B, the same points and some others measured another way; then each row and its match in B
B:
0: [ -13  -10  165  -46  126  -66   91  113 -128  -22  -23   14 -216   43
   15  -96  -50    7  -54  173   82   82  -59 -121  -22 -116 -143  165
   31   40  -78   85    9  204   61]
1: [-175 -194 -130  196 -111   54 -139 -131    3   19   89 -208  -11 -317
  -27  149   33  -16 -168 -295  -13  -67   56  -20  129 -145   -1 -366
    5 -248  -15 -114  -22   15 -159]
2: [ -39 -195  -27   43  111 -109  350  -87  123 -138 -254   94   78 -110
 -189  156  -39  -90 -682  187  -64  166   29  488  149  132  105  -15
  102  118  181 -650  431 -277 -414]
3: [ 159  312 -215 -580 -596 -235   -8  298  421   24  278 -181 -307 -635
 -592 -717   15  151 -409  804 -260  241 -636 -104  177  -48  686  451
  489 -669 -769 -410  507 -178  229]
4: [ -45 -158   26  226   19   47   94   -2  -52   42  -58    4 -133 -121
  -10   93   35  -28 -200  -61  -88   76  -58   16   39   19  -96 -129
   27  -19  125 -183  151  -56  -92]
5: [  37 -220   92  124  239  148   44 -189 -330  121   79  338   79  190
   53  -26  230  -80   17  328   59  -18  272  -50 -247 -112 -191 -251
   61   75  339 -347   19 -129  -91]
6: [ -24 -138   65  146  120  -29   -6  -45 -153   65   35  220  -21   84
   76  116   65   -6  -35  163  -62   27   89    1 -135 -197 -162 -125
  -20   20  180 -164  -57   61  -45]
7: [-191  -67  -94  -21 -120  -86  -35   49   70 -129   17 -413 -188 -352
 -105   23 -128   43 -249 -278   71    0 -127  -52  276  -97   19  -25
   27 -208 -276  113   51  180  -73]
8: [-193  -87  -75   -5  -81 -100  -93    3   35  -99   67 -328 -131 -277
  -51   65 -105   48 -172 -235   70  -27  -39  -58  199 -201  -21  -80
  -22 -191 -224  114  -58  227  -75]
9: [ -94 -210  -66  -74  187  120  -80 -239 -368   -3  211   23   89   84
  -17  -97  200  -18   60  187  222 -130  300 -175 -101 -190 -174 -274
   64  -58   96 -130  -65   -1  -81]
10: [  57  -43  230  199   94  155   48  124 -231  159    9   77 -332   23
  108 -129   76  -22  163   44    2   84 -133 -343 -132  -33 -246   24
   42   -5   70  151   -1  122  178]
11: [  23  -43  125   15  204  -35   50   60 -294   39   62  195 -153  217
   87  -51   57   47   94  292    6   34   -3 -176 -167 -165 -273   86
    1  102   87   43  -70  180  121]
12: [ -27  -83   56   29   29  -76  317   70  134 -113 -246 -122 -177 -220
 -175    5 -105  -65 -527   35   -9  189 -164  222  208  169   65  135
  119   42  -39 -293  393 -113 -227]
13: [  14 -124  133   78  144    7  213   -5  -87  -13 -127  126  -96   23
  -37    1   21  -66 -250  180    8  118    9   83  -11   36  -91   31
   65  106  139 -249  201  -60 -126]
14: [  49   98  260  -43  148  -97  106  280 -222    5  -17   49 -417  166
  102 -165  -94   81  147  216   29  108 -236 -335  -86 -140 -297  375
   -6  102 -137  383  -75  390  298]
15: [-146 -213 -225  205   64  -97   90  -87 -136  -75    4   33   34   -3
  -11  336   18  112 -299  -60 -231   14  -39  192   81  -71 -177 -188
  -63   28  214 -283  103  -47 -154]
16: [ -16 -188  -15  108  213  236  -32 -136 -519  127  220  137  -90  191
   82 -115  280   30  262  179   63  -83  127 -384 -211  -90 -363 -238
   44    8  222  -14  -45  -13  130]
17: [-165    8   20 -201   -3 -461 -288  -12  135 -139  126   46  142  -21
   66  226 -230   60 -165  160   87  -60  251  219   24 -660   79   10
 -147 -132 -247   24 -431  498 -131]
18: [-394 -266 -624 -587  415 -133  227 -308 -687 -551  249 -493  147  276
 -260  -28   82  301 -254  168  352 -254  163  -66  301  -20 -445   35
   43  192 -128   40  170   98 -126]
19: [-210  -47 -242 -542   56  -63  506   88  -52 -489 -154 -832 -354 -356
 -486 -412 -169   88 -641  -40  353   84 -367  -46  602  416   19  453
  289    3 -556   67  672  -28 -145]
20: [ -24 -259  -51  270  131  159  123 -152 -232   80    2  180   14   20
    3  122  195  -37 -151   77 -115   34   66   27  -80   51 -180 -297
   53   40  356 -394  179 -221 -140]
21: [-117 -193 -148  229   13  -39  200  -16  -26  -85 -122  -94  -88 -141
  -84  249  -37   47 -420 -155 -195   91 -161  195  183  102 -107 -109
    6   32  147 -283  278 -113 -184]
22: [-217 -135 -192  -94    7   22 -145 -101 -235  -96  224 -334  -81 -151
  -42  -35   40   86   15 -148  154 -135   52 -242  125 -194 -147 -184
   22 -199 -181  162  -86  188    9]
23: [  63  -28  237  102  159  -47   71   98 -134   79  -50  257 -167  139
  106    5    1  -26   -7  252  -29  106   -8  -66 -151 -160 -184   97
   -8   94  116  -31  -44  160   48]
24: [ -56 -222  -37  471   25  194  -76  -57 -271  195  103  120 -123  -14
  147  215  172   37  129 -193 -222   -3  -38 -203 -130  -74 -307 -377
  -50  -66  325  -77  -40  -27   60]
25: [ -94 -115  -38  180   73  -65 -101   -6 -204   40  116   93  -65   71
  121  200   28   95   55   -3 -117  -16   21  -95  -84 -269 -246 -147
  -93  -29  119   29 -174  197   47]
26: [ -65  -78   41 -237  257 -345 -139 -150 -156 -100  139  397  308  320
   75  174  -16   39  -95  554  107  -78  431  242 -213 -576  -84  -14
 -102   85   82 -237 -341  280 -143]
27: [ -68 -146    4  403  -47   78 -140   16 -158  166  108   65 -161  -65
  159  220   80   47  115 -209 -210   -3  -68 -180  -86 -181 -227 -295
  -81 -121  178   29 -132  117   80]
28: [  26  -97  113   25  203  -64  164    0 -159   -4  -54  247  -29  161
    3   28   33  -19 -176  340  -26   87   54   91 -107  -97 -155   61
   20  143  167 -250   84   10  -67]
29: [-120 -161  -76   56  -10   19  147  -33    6  -84  -68 -223 -123 -256
 -146   29  -30  -13 -361 -121   16   56  -79   66  205   78   -8  -87
   94  -71  -29 -183  258  -80 -180]
30: [-134 -201  -85  355  -82   28 -128  -79  -21   81   59   -4  -16 -185
   70  301   37   16 -117 -264 -178  -12   30   33   25 -182  -89 -378
  -72 -151  168 -159  -69   17 -116]
31: [ -59 -168  -14   71  143 -105 -154 -180 -170   55  151  322  208  148
   94  195   98    1  -25  280  -27  -63  318  112 -196 -403 -105 -268
  -65  -25  221 -288 -232   86 -119]
32: [ -38  -85   27   89  133  -45   79   46 -219    5   28  111 -139  111
   53   69   23   68  -35  136  -83   54  -54  -87  -65 -108 -247   16
  -21   68  107  -26    6  116   61]
33: [ -20  -20  120 -119  113 -125  120   64  -49  -85  -57   -1 -130   -2
  -48  -77  -66  -22 -196  221  115   73   -2   15   38 -115  -53  168
   58   24 -105  -39   68  145  -47]
34: [ -67 -159   -5  162   93  -62  -79 -103 -135   56   76  201   76   56
   83  207   58    0  -72  103  -75  -18  164   66 -108 -273 -131 -231
  -59  -19  195 -210 -127   72  -96]
35: [  -9    4  190  -58   59   -4  159  157  -52  -52  -90 -161 -330 -121
  -58 -199  -75  -31 -130   47  139  112 -165 -165   92   21  -81  220
   90   -1 -181  135  140  157   44]
36: [-149 -220 -121  280  -33 -151 -139 -160   75   24   34  162  192  -99
   65  456  -12   10 -277  -91 -210  -15  183  324    6 -324   -1 -381
 -119  -90  229 -384 -125   15 -265]
37: [ -65  -93   68 -108   39 -138  211  -14  168 -161 -189 -104  -22 -210
 -179    2 -122  -97 -543  109  117  117   35  301  197    0  156   89
  102   -2  -96 -330  265  -52 -309]
38: [  34  -25  131 -114  253  -81  224   82 -249  -60  -44  147 -170  211
  -14 -123   -1   37  -93  379   63  100  -45  -79  -82  -49 -231  238
   56  174   35  -42  111  128   52]
39: [  40   89  310 -172  262 -256    6  166 -206  -27   24  255 -167  324
  155  -74 -106   47  117  435  135   61   61 -132 -199 -387 -241  329
  -70  154  -84  244 -280  472  173]
40: [-167  -14  -32  -23   -3 -302 -358    2  -83  -16  254   36   29   49
  162  216 -116  138  131   20  -23 -115  136  -75  -75 -633 -133  -91
 -186 -165 -145  236 -507  519   76]
41: [  39  -45  177 -121  233 -116  181   28 -142  -50  -73  210  -65  170
  -20  -86   -5  -37 -173  432  102   98   75   64 -100 -108 -106  181
   60  152   54 -179   91   77  -64]
42: [ -10   -1  169  -70   76  -19  256  175  -35  -87 -149 -187 -353 -122
 -101 -187  -98  -28 -232   52  127  148 -213 -111  145  107  -77  279
  117   48 -172   86  249  109    8]
43: [ -25 -170  -15  279   69  120   47  -42 -214  104   47  109 -113    0
   47   97  128   15  -29   -7 -143   36  -47 -102  -77  -12 -216 -205
   19  -14  231 -153   83  -66    7]
44: [-210 -258 -289  106   11  -51  -98 -236 -122  -71  144  -52  185 -113
  -52  282   76   68 -247  -77  -84 -102  165  159   85 -203  -71 -383
  -32 -124  140 -326    4  -52 -225]
45: [ -92 -158   13  317  -31   20 -218  -76  -88  142  133  118    0  -72
  149  246   68   -2   57 -126 -130  -41  106  -56 -105 -308 -132 -361
  -85 -158  171  -85 -215  117  -37]
46: [-226 -186 -328 -349  205 -206  -89 -277 -314 -254  256  -74  273  142
 -107   75   53  139 -184  281  184 -187  328   95   48 -349 -131 -135
  -10  -21  -57 -175 -116  151 -172]
47: [  10   67  236  217   72  -57 -299  220 -323  228  240  234 -326  234
  354   41    0  128  563   66 -106  -16  -89 -523 -314 -495 -426   31
 -166  -65   -4  543 -539  575  454]
48: [-154 -157 -180   38   10 -151  107  -47    0 -149  -45 -125   -8 -125
 -104  209  -75   70 -400  -60  -90   35  -54  217  188  -55  -43  -62
    6  -22   14 -238  156   12 -195]
49: [ -54  -58   63  -25  138 -186  -78   -1 -159   -4   96  205    8  155
   92  110  -10   59   -5  256   -7   -7  122    6 -120 -360 -161   -3
  -68   18   49  -33 -208  254   10]
50: [-189 -284 -255   99   44  212   -2 -230 -280  -39  163 -255    1 -167
  -99   14  185   18 -107 -187   78 -107   91 -151  119   28 -159 -397
   80 -146   82 -158  148 -146 -124]
51: [-205  -14  -87 -129  -79 -341 -212   20  112 -150  106 -173    3 -172
    1  191 -203  105 -190  -59   31  -49   54  116  146 -467   42    0
 -102 -183 -282  101 -269  405  -88]
52: [ -93  -35   52  100  -28   71 -147   98 -207   63  167 -212 -319 -117
   86  -95   -1   64  238 -177   69  -40 -125 -442    4 -192 -232  -54
  -17 -171 -164  387 -174  319  220]
53: [ -67   41  251    6  -91  -11 -407   62  -29  147  223 -102 -208 -183
  169 -146  -51  -43  331  -89  218  -79  120 -419 -104 -516  -32 -112
  -38 -319 -294  420 -466  494  171]
54: [ -39 -289  -35  479  -13  305  122 -113 -132  162  -54   -2 -125 -213
  -16  126  188  -82 -166 -254 -177   65  -71  -53   25  206 -137 -411
   80  -75  340 -348  287 -324 -144]
55: [-171 -270 -150  342 -107  142 -129 -180  -36   83   95 -137    8 -303
    7  222   97  -40 -149 -354  -83  -62   85   -7   86 -100  -45 -498
   -9 -233  140 -216   19  -96 -188]
56: [-128 -145  -36  288  -49   40 -248  -54 -127  126  180    5  -65 -114
  137  191   52   30  115 -198  -98  -62   57 -175  -66 -302 -158 -332
  -79 -190   88   56 -242  174   34]
57: [-131 -100  -55 -255   86 -327   75 -112  127 -240  -67    2  190  -66
 -158  126 -137  -10 -527  266  125   24  212  425  140 -264  155   46
    9    4 -111 -370   59   79 -350]
58: [ -40  -71   94   72   95 -115    5   22  -82    5   -6  151  -61   50
   64  107  -37   12  -94  142  -31   47   47   39  -66 -227 -131   -1
  -34   31   72  -79  -78  163  -41]
59: [   4 -104  177  235   45   57  -75   -4 -112  158   36  170 -113  -13
  122   55   61  -62   51   43  -29   35   66 -118 -150 -197 -136 -168
   -7  -60  137  -50 -108  103   12]
60: [-217   57 -161 -580  110 -499  301  113   97 -518 -142 -418 -104  -87
 -294  -42 -349  145 -660  213  216   85 -153  313  422  -82   56  541
   54   94 -499   28  236  314 -196]
61: [ -26 -149    2  234  176   26 -148  -78 -395  152  205  338    7  285
  205  176  166   85  251  178 -133  -62  137 -189 -287 -318 -368 -245
  -94   31  305  -24 -261  156  128]
62: [  61  -31  276   42  149   25  -73   45 -211  145   89  247 -143  140
  131 -121   73  -46  194  300   94   22  118 -241 -241 -263 -174   -2
   17   -7   57   56 -176  202  126]
63: [-131  -60  -26  -34  -24  -64   -3   40  -41  -80   33 -257 -195 -183
  -49  -29  -81   39 -140 -112   81   14  -85 -110  151 -122  -69    7
   31 -115 -184  116   15  186  -17]
64: [ -54 -202  -63  133  269   -4   41 -124 -398   13  100  285   64  298
   98  182  145   74   22  233  -79  -34  150  -30 -175 -175 -352 -167
  -64  153  330 -183  -73   38  -19]
65: [-161 -211 -310 -380  370   78   77 -274 -686 -199  303  -85  100  318
 -125 -232  263  143   70  404  299 -196  240 -279  -43  -97 -376  -76
  113   89   29  -39   52   13   23]
66: [-273 -153 -533 -630  360  -97  100 -219 -736 -399  393 -325   60  340
 -222 -230  169  327   14  420  308 -243  108 -298  118 -135 -429  111
   89   96 -189  130   53  170   95]
67: [-168 -223 -290 -504  351  151  134 -296 -643 -243  280 -252   58  179
 -242 -396  271   80  -10  388  459 -195  252 -317   41   16 -274  -54
  207   45  -92  -57  185  -70  -39]
68: [-177 -216 -186  236  -57   44 -125 -124 -101   22  116 -128   -9 -192
   10  226   60   46 -105 -251 -111  -68   25  -32   80 -155 -108 -366
  -30 -177   86 -116  -31   14 -100]
69: [ -68 -266  -64  255   67  102  193 -156  -32   -7 -122   49   33 -137
  -92  179   94  -80 -411  -43  -93   69   49  229   84  125  -33 -281
   68   22  290 -510  315 -292 -301]
70: [-152 -129 -126  152   12 -129 -110  -35 -100  -31  104    4   -3  -18
   66  279  -31  107  -84  -85 -135  -26   16   28   22 -280 -162 -179
 -103  -73   64  -41 -147  192  -38]
71: [ -92 -119  -45 -109   59 -128  340   -5  103 -227 -213 -194  -90 -195
 -241   10 -114  -26 -620   75   58  134  -95  291  278  156   72  141
  127   64  -82 -339  420 -124 -292]

[ -86 -117  114  -90 -315  -87 -183  217  129 -155   26  239  554  -83
   85 -119  188   -9  -30    6  -44  130   32  139 -156   74  258  -26
  -39 -140 -122  437 -118] -> 10
[ 294 -246 -236  -19 -127  217  146 -294  -16  -56  165   35 -586 -182
  -54 -177   31 -180  -55  208  123 -170  355  335   21  -45  179 -302
  -28  145  160 -506  -25] -> 60
[-320  -16  135  133  412 -101  -23   77   30 -140  -31   96  -89  -85
   84    7   68  -13   48  -49 -244  147 -321   61  -11   67   68  -85
   23 -102 -147  109  285] -> 30
[  55 -306   62  148   53 -143  -90  -37  164 -189  301  215   34 -129
  -60   36  207 -175 -171  154 -137  240 -155  527 -234  -98   42  -84
 -127  -92 -144  -79  156] -> 12
[   0  289   61 -166 -134   77   21 -248 -176  -13 -174 -164   83 -159
  107   32  -74  168  120 -110  -53 -182  235 -329  295   70  200   64
  164  165  113 -115   -2] -> 9
[ -45  245   28 -236  -50  287   83   12 -230  -15 -227   -4 -231  -78
  294 -164   -9  125  205  -86   23 -336  252 -223  343  180  457 -199
  325   69  110  -97   10] -> 22
[ -98  137   10   25  146   27  106  -69  -27   46 -116  -74 -194 -109
    0  -36   26   95  168  -50  -66  -39   75    1  151  -34  139  -61
  146   64   90  -93   98] -> 70
[ 214  245  -27 -310 -297  332   27 -468 -360 -139  -87 -187 -120 -192
  254   16 -229   95  -38  -90   -2 -458  404 -467  453  164  321  -50
  176  247  119 -401  -11] -> 18
[-209  237  220 -124    9 -131  -91  119  -23  -41 -200   73  290 -109
  149  -38  228  145  245  -18  -84   65  -22  -54   34  134  252   60
  181   -8  -13  202   19] -> 24
[-319   59  188   92  456  -27  -19   88  -53 -158  -46   94 -143  -64
  202   33   52   17   50  -91 -268   66 -349    0  102   98  145 -105
  124 -109 -170   57  352] -> 55
[-227   42   92  170  461  -43   30 -213  -62 -142   17  -84 -208 -137
   40  153 -129    4  -57 -128 -306   62 -299 -108  147   -6  -55  -10
   -8   -2 -120 -129  382] -> 44
[-185   73  203  -26  174   66  -99   -4 -139 -236    8   83  107  -73
  275   81  -38   37  -73 -149 -261  -48 -218 -145  181  126  225  -53
  107  -88 -192   75  271] -> 50
[ 173 -113   11 -173 -383   60  -58   89   52  -69   73  235  121 -113
   80 -192  296  -49   52  176  121  -35  296  372 -103   33  377 -155
   86  -16   51   -1 -171] -> 42
[-225   73   39  249  547 -155  125 -218   31   13  -40 -155 -352 -153
 -121  126  -19   35  105  -48 -240  164 -233   61   76 -114 -135   12
   16   63    3 -222  351] -> 36
[-144   43   54 -229 -210  189  -39  300  -63  -92 -187  217   98  -42
  282 -295  131   46  158  -37   47 -175  177  -66   85  242  502 -235
  193  -99   -5  317 -121] -> 52
[  33  185  114 -140  -83  -67   13  -15  -27   50  -96   39    4 -139
   59  -63  298  100  252  119   45    0  192  184   41   17  270  -10
  222   95  131 -145  -34] -> 4
[-235  123   80   79  244  -53   52   14    7    4 -129  -38  -51  -89
   22    5   23  102  144 -108 -157   63 -102  -35  106   -9  104  -22
  109  -10   -7   85  172] -> 45
[-202  168  109  -74  306   81   68   51 -137  -50 -172   61 -352  -88
  228 -101  123   52  219    5  -83 -110  -58  -26  171  172  289 -180
  245   14   19 -124  190] -> 1
[ 151  243   37 -211 -410  158  -63 -409 -219 -117  -49 -221  374 -174
  121  135 -258  166 -107 -204  -92 -254  324 -481  364   27  183  144
   76  176   54  -80  -54] -> 65
[ -96 -148  143  146  207 -161  -84  -19   98 -165  182  151   49 -110
    8   87  161  -87  -87   61 -216  227 -256  334 -128  -58   31  -23
  -48  -92 -164  -19  246] -> 21
[  39   94   -5 -170 -104  177   82   54  -91   11 -116   87 -237  -92
  166 -199  161   49  203   57   88 -195  273   94  149   96  416 -216
  248   54  132 -118  -48] -> 63
[-143  204  129  -54   23  -26   24  146    6   58 -168   24  119  -56
   89  -55  158  167  241  -75  -57    8   66   40  123   -9  275  -14
  250  -20   61  144   35] -> 27
[-353   -7   92   65  271  -19  -25  137    9 -141 -110  100    5  -69
  128  -81   -5   10   52 -118 -202   61 -231 -102   29  132  143 -118
   20 -121 -138  272  187] -> 56
[ -76 -183   16   33 -242 -146 -161  -55  146 -179   78   79  492 -155
  -79  -26   -2  -54 -151  -24 -104  190    1   17 -173    2   15   55
 -229  -63 -123  325  -71] -> 11
[-226   73 -150   -6  186  118  177  -75  -53   37 -264  -99 -422 -140
    6 -226 -112   33  210  -67    6 -138  141 -231  153  129  135 -205
   47   86  124   -8   13] -> 40
[  53  117   31  -37  108    0   94 -172  -54   30  -42  -32 -307 -155
   16  -17  163   39  178  102  -12  -50  131  178   99  -29  170  -74
  167  131  133 -346   96] -> 48
[-130   -5   69   63   -2  -98  -35   32   90  -45   -9   39  214  -99
  -31   -6   65   44   27  -63 -122  129  -29   81  -20  -59   96   11
    4  -52  -42  187   48] -> 59
[-268    2   87   63    1 -196 -128  -93   82 -137  -75  -45  464 -155
  -55   51  -81   51  -49 -134 -202  196 -135 -234  -56   47  -63  138
 -174  -39 -132  356   49] -> 61
[  68  237  173  -48   83 -162   10 -207  -43   38  -22  -50  -46 -171
    2  120  276  113  198  113  -62   71   60  212   68  -69  115  111
  206  155  113 -352  123] -> 69
[-146 -136    1  -11 -201 -122 -129  -18  119 -159  -13   83  403 -161
  -40  -96   12  -41  -61   -9  -72  146   17  -58 -153   82   53    9
 -200  -49  -92  337  -95] -> 62
